Below are the code and all the weights of a small trained network. Each question names an input and a class and asks about switching units off, where a switched-off unit gives its printed mean instead of its output.

import numpy as np


def w(rows, s, z=0):
    codes = np.array(rows[::2]) - 128.0
    scale = np.full(codes.shape[1], s)
    scale[-1] = z or s
    return codes * scale


def f(y):
    return y / 2 * (1 + np.tanh(0.7978845608 * (y + 0.044715 * y**3)))


def log_softmax(a):
    a = a - a.max(-1, keepdims=True)
    return a - np.log(np.exp(a).sum(-1, keepdims=True))


def net(x, mask):
    res = np.array(x, float).reshape(1, 4) / 4 @ E
    y = f(res @ A[0][:, :-1].T + A[0][:, -1])
    res = res + np.where(mask, y, B[0][:, -1]) @ B[0][:, :-1]
    return log_softmax(res[-1] @ U[:, :-1].T + U[:, -1])


A, B = {}, {}
E = w([
[128,127,127,135,133,132,121],'x0',
[199,78,10,249,55,144,235],'x1',
[109,74,107,182,72,28,60],'x2',
[81,180,143,182,237,52,190],'x3',
],0.011)
A[0] = w([
[127,153,129,159,142,113,142,66],'n0',
[169,140,117,132,153,175,161,107],'n1',
[133,97,107,210,43,25,112,122],'n2',
[143,147,113,147,153,94,152,40],'n3',
[131,138,125,143,137,251,246,92],'n4',
[122,124,113,191,170,79,231,69],'n5',
[154,105,101,139,15,207,134,4],'n6',
[151,108,85,210,79,157,216,50],'n7',
],0.024,0.0038)
B[0] = w([
[167,96,148,112,30,119,121,153],'n0',
[125,116,63,178,160,80,113,167],'n1',
[161,147,7,96,192,112,184,233],'n2',
[172,124,136,197,64,161,91,160],'n3',
[164,150,19,82,176,114,191,220],'n4',
[71,51,188,181,46,189,137,226],'n5',
[97,54,192,200,21,188,128,215],'n6',
[121,204,214,67,194,78,54,255],'n7',
],0.019,0.035)
U = w([
[150,130,7,102,160,144,228,254],'0',
[101,177,209,67,155,129,90,53],'1',
[111,71,147,155,63,208,176,60],'2',
],0.012,0.0026)

Each question gives the input, the list of numbers given to net, and the class t.
The units are the neurons (one row each of A and B). Each row of codes is followed by its name. A weight is (code - 128) times the scale printed after its matrix; where a second scale follows, it is the last column's (A, B and U).
mask holds one flag per neuron, in row order. A switched-off neuron (its flag False) gives its mean, the last column of its row in B, instead of its output. The means were averaged over made-up inputs and are rounded, as every weight is.
A unit's drop is (log p(t) with every unit on - log p(t) with that unit switched off) / (log p(t) with every unit on - log p(t) with every unit switched off).
The circuit of an input: a set's keep is (log p(t) with only the set's units on - log p(t) with every unit switched off) / (log p(t) with every unit on - log p(t) with every unit switched off). Starting from all 8 units, units are removed one at a time, each time the one whose removal leaves the highest keep (on an exact tie, the one counted first), for as long as the keep stays at least 0.8.
units of the circuit, in order: the units of the circuit, biggest drop first
unit that matters most: the unit with the biggest drop
k most important neurons: the k neurons with the biggest drops, biggest first
drop of u: that unit's drop, to one decimal
input [3,0,4,5], class 2: unit that matters most => n4
input [-2,-7,-7,-6], class 0: 2 most important neurons => n7, n6
input [-1,-7,7,-4], class 0: 2 most important neurons => n7, n5
input [0,7,2,-5], class 1: 2 most important neurons => n7, n6
input [1,2,5,7], class 2: 2 most important neurons => n5, n4
input [-4,-5,7,-6], class 0: 2 most important neurons => n7, n5
input [-2,7,0,2], class 1: 2 most important neurons => n7, n5
input [1,0,2,3], class 2: 2 most important neurons => n4, n7
input [3,6,-4,3], class 1: 3 most important neurons => n7, n2, n5
input [-7,7,-4,8], class 2: 2 most important neurons => n5, n3
input [-4,5,-5,6], class 2: 2 most important neurons => n5, n2
input [-6,8,6,-2], class 1: 3 most important neurons => n7, n4, n6
input [-8,8,4,4], class 1: 2 most important neurons => n7, n5
input [3,-6,-7,-3], class 0: units of the circuit, in order => n5
input [-2,5,-7,8], class 2: 3 most important neurons => n5, n2, n3
input [0,3,-3,5], class 2: 2 most important neurons => n5, n2
input [-6,-3,-4,8], class 2: drop of n1 => 0.0
input [0,8,-3,6], class 1: drop of n5 => 0.5
input [-2,-3,-3,6], class 2: drop of n2 => 0.1
input [-2,-1,-1,5], class 2: unit that matters most => n7
input [6,-3,6,-2], class 0: drop of n7 => 0.2
